Below are the code and all the weights of a small trained network. Each question names an input and a target symbol and asks about switching units off, where a switched-off unit gives its printed mean instead of its output.

import numpy as np


def w(rows, s, z=0):
    codes = np.array(rows[::2]) - 128.0
    scale = np.full(codes.shape[1], s)
    scale[-1] = z or s
    return codes * scale


def norm(h):
    return h / np.sqrt((h * h).mean(-1, keepdims=True) + 1e-5)


def f(y):
    return np.maximum(y, 0)


def softmax(a):
    e = np.exp(a - a.max(-1, keepdims=True))
    return e / e.sum(-1, keepdims=True)


def log_softmax(a):
    a = a - a.max(-1, keepdims=True)
    return a - np.log(np.exp(a).sum(-1, keepdims=True))


def net(x, mask):
    ids = ['βδθμξπφω'.index(c) for c in x.split()]
    T = len(ids)
    res = E[ids] + P[:T]
    u = 0
    for l in range(2):
        q, k, v = (norm(res) @ M[l].T for M in (Q, K, V))
        z = softmax(np.where(np.tri(T) > 0, q @ k.T / 4**0.5, -1e9)) @ v
        res = res + np.where(mask[u], z, O[l][:, -1]) @ O[l][:, :-1]
        u += 1
        y = f(norm(res) @ A[l][:, :-1].T + A[l][:, -1])
        res = res + np.where(mask[u : u + 4], y, B[l][:, -1]) @ B[l][:, :-1]
        u += 4
    return log_softmax(norm(res)[-1] @ U[:, :-1].T + U[:, -1])


Q, K, V, O, A, B = {}, {}, {}, {}, {}, {}
E = w([
[1,212,141,117,95],'β',
[150,101,240,33,190],'δ',
[153,162,120,59,210],'θ',
[87,114,118,127,173],'μ',
[110,84,129,185,184],'ξ',
[190,95,75,190,60],'π',
[188,173,127,137,165],'φ',
[180,116,216,165,93],'ω',
],0.0094)
P = w([
[165,48,7,102,124],'0',
[95,113,58,97,156],'1',
[90,122,92,126,176],'2',
[108,147,117,140,171],'3',
[111,157,151,143,176],'4',
[107,165,171,151,180],'5',
[103,179,196,149,194],'6',
[104,187,217,154,193],'7',
[103,199,238,156,199],'8',
[118,215,253,168,197],'9',
],0.003)
Q[0] = w([
[135,139,159,207,145],'L0H1',
[134,112,10,124,1],'L0H1',
[109,118,244,227,216],'L0H1',
[146,183,148,142,48],'L0H1',
],0.0077)
K[0] = w([
[127,176,148,165,111],'L0H1',
[243,44,85,140,101],'L0H1',
[67,254,196,141,103],'L0H1',
[152,102,61,77,43],'L0H1',
],0.0077)
V[0] = w([
[139,101,101,83,197],'L0H1',
[52,253,96,137,91],'L0H1',
[64,91,192,65,103],'L0H1',
[94,81,53,172,116],'L0H1',
],0.0059)
O[0] = w([
[106,233,149,57,130,133],'L0H1',
[255,70,4,182,50,252],'L0H1',
[234,80,170,83,106,159],'L0H1',
[166,228,182,191,119,149],'L0H1',
],0.0046,0.0034)
A[0] = w([
[147,94,145,127,2,3],'L0N1',
[138,171,113,43,176,126],'L0N2',
[170,87,92,203,65,165],'L0N3',
[115,201,85,113,149,109],'L0N4',
],0.0075,0.0038)
B[0] = w([
[2,92,138,132,74,140],'L0N1',
[160,133,116,204,87,166],'L0N2',
[39,181,175,82,120,254],'L0N3',
[143,57,93,153,109,173],'L0N4',
],0.0075,0.0054)
Q[1] = w([
[60,118,134,100,233],'L1H1',
[120,71,80,233,180],'L1H1',
[105,17,254,147,55],'L1H1',
[59,104,64,142,65],'L1H1',
],0.011)
K[1] = w([
[93,185,134,107,252],'L1H1',
[136,111,102,229,219],'L1H1',
[82,50,248,159,95],'L1H1',
[44,55,67,112,141],'L1H1',
],0.011)
V[1] = w([
[254,126,164,148,78],'L1H1',
[127,59,59,100,187],'L1H1',
[125,221,100,196,134],'L1H1',
[166,170,186,106,207],'L1H1',
],0.0054)
O[1] = w([
[12,113,85,143,254,3],'L1H1',
[128,240,191,124,93,101],'L1H1',
[135,69,158,32,87,219],'L1H1',
[99,142,32,104,40,113],'L1H1',
],0.0041,0.0028)
A[1] = w([
[141,211,117,144,54,141],'L1N1',
[214,90,180,198,78,3],'L1N2',
[253,134,111,125,125,65],'L1N3',
[59,60,161,94,130,115],'L1N4',
],0.006,0.0037)
B[1] = w([
[157,82,115,108,253,253],'L1N1',
[254,243,159,123,91,250],'L1N2',
[4,102,147,180,120,168],'L1N3',
[197,131,34,99,132,236],'L1N4',
],0.0051,0.0024)
U = w([
[132,66,130,148,50,128],'β',
[143,110,187,1,155,53],'δ',
[131,153,57,76,169,250],'θ',
[205,215,125,126,99,99],'μ',
[88,184,192,171,192,118],'ξ',
[43,174,128,83,76,233],'π',
[113,107,40,222,140,41],'φ',
[128,8,159,131,155,110],'ω',
],0.011,0.0024)

Each question gives the input, a string of symbols that net reads in full, and the target symbol t.
The units are the heads (4 rows each of Q, K, V and O) and the neurons (one row each of A and B). Each row of codes is followed by its name. A weight is (code - 128) times the scale printed after its matrix; where a second scale follows, it is the last column's (O, A, B and U).
mask holds one flag per unit, layer by layer, with each layer's heads first. A switched-off unit (its flag False) gives its mean, the last column of its rows in O or B, instead of its output. The means were averaged over made-up inputs and are rounded, as every weight is.
A unit's drop is (log p(t) with every unit on - log p(t) with that unit switched off) / (log p(t) with every unit on - log p(t) with every unit switched off).
The circuit of an input: a set's keep is (log p(t) with only the set's units on - log p(t) with every unit switched off) / (log p(t) with every unit on - log p(t) with every unit switched off). Starting from all 10 units, units are removed one at a time, each time the one whose removal leaves the highest keep (on an exact tie, the one counted first), for as long as the keep stays at least 0.8.
units of the circuit, in order: the units of the circuit, biggest drop first
most important unit: the unit with the biggest drop
k most important neurons: the k neurons with the biggest drops, biggest first
k most important neurons of layer l: the k neurons of layer l with the biggest drops, biggest first
input μ ξ β μ ξ β π φ, target φ: 2 most important neurons => [L1N3 L1N2]
input ξ θ ξ β μ ω β, target μ: units of the circuit, in order => [L1H1 L0N3 L0H1]
input ξ β ξ π π π ξ ξ ξ δ, target ω: most important unit => L1H1
input β φ ξ μ, target δ: 2 most important neurons of layer 1 => [L1N1 L1N2]
input ξ θ ξ φ θ ξ β β, target β: 3 most important neurons => [L0N3 L0N4 L1N2]
input π ξ ω ω φ, target φ: 2 most important neurons => [L0N3 L0N2]
input ξ ξ ξ β ξ β β ω, target β: units of the circuit, in order => [L0N1 L0H1]
input ξ ξ β ξ φ, target θ: 2 most important neurons => [L0N3 L0N2]
input μ ξ β ω ξ β, target ξ: 2 most important neurons => [L0N3 L1N1]
input β ω θ β, target ω: 2 most important neurons of layer 1 => [L1N1 L1N2]
input ξ ξ ξ φ β β, target β: units of the circuit, in order => [L0H1 L1H1 L0N3 L0N4]
input β β π φ β μ φ ξ μ δ, target ω: units of the circuit, in order => [L0H1 L1N3 L0N3]
input β μ φ θ β, target μ: units of the circuit, in order => [L1H1 L0N3]
input δ β ξ β ξ μ, target μ: most important neuron => [L0N3]
input ξ ξ ξ β ξ μ, target δ: 3 most important neurons => [L0N3 L1N1 L0N2]
input π ξ ξ θ μ ω, target ω: 2 most important neurons => [L0N3 L1N2]
input ξ β ξ ξ μ ξ θ β β ξ, target μ: 4 most important neurons => [L0N3 L1N2 L0N2 L0N4]
input π ξ θ ξ, target θ: 2 most important neurons => [L0N2 L1N4]
input δ ξ ξ ω ξ ξ, target ξ: 3 most important neurons => [L0N3 L0N4 L1N1]
input β μ θ, target φ: units of the circuit, in order => [L0N2 L1N3]
input β ξ β, target ξ: 2 most important neurons => [L1N1 L0N3]
input ξ ξ θ π μ, target μ: 2 most important neurons of layer 0 => [L0N4 L0N2]
input ω ξ φ ξ ξ ξ ξ ω, target ξ: units of the circuit, in order => [L1H1]
input ω ξ ξ ξ δ ξ, target δ: units of the circuit, in order => [L0H1 L1H1]
input φ ξ ω ξ ω ω, target ω: 2 most important neurons => [L0N3 L1N4]
input β φ ξ φ β, target φ: 3 most important neurons of layer 0 => [L0N3 L0N4 L0N1]
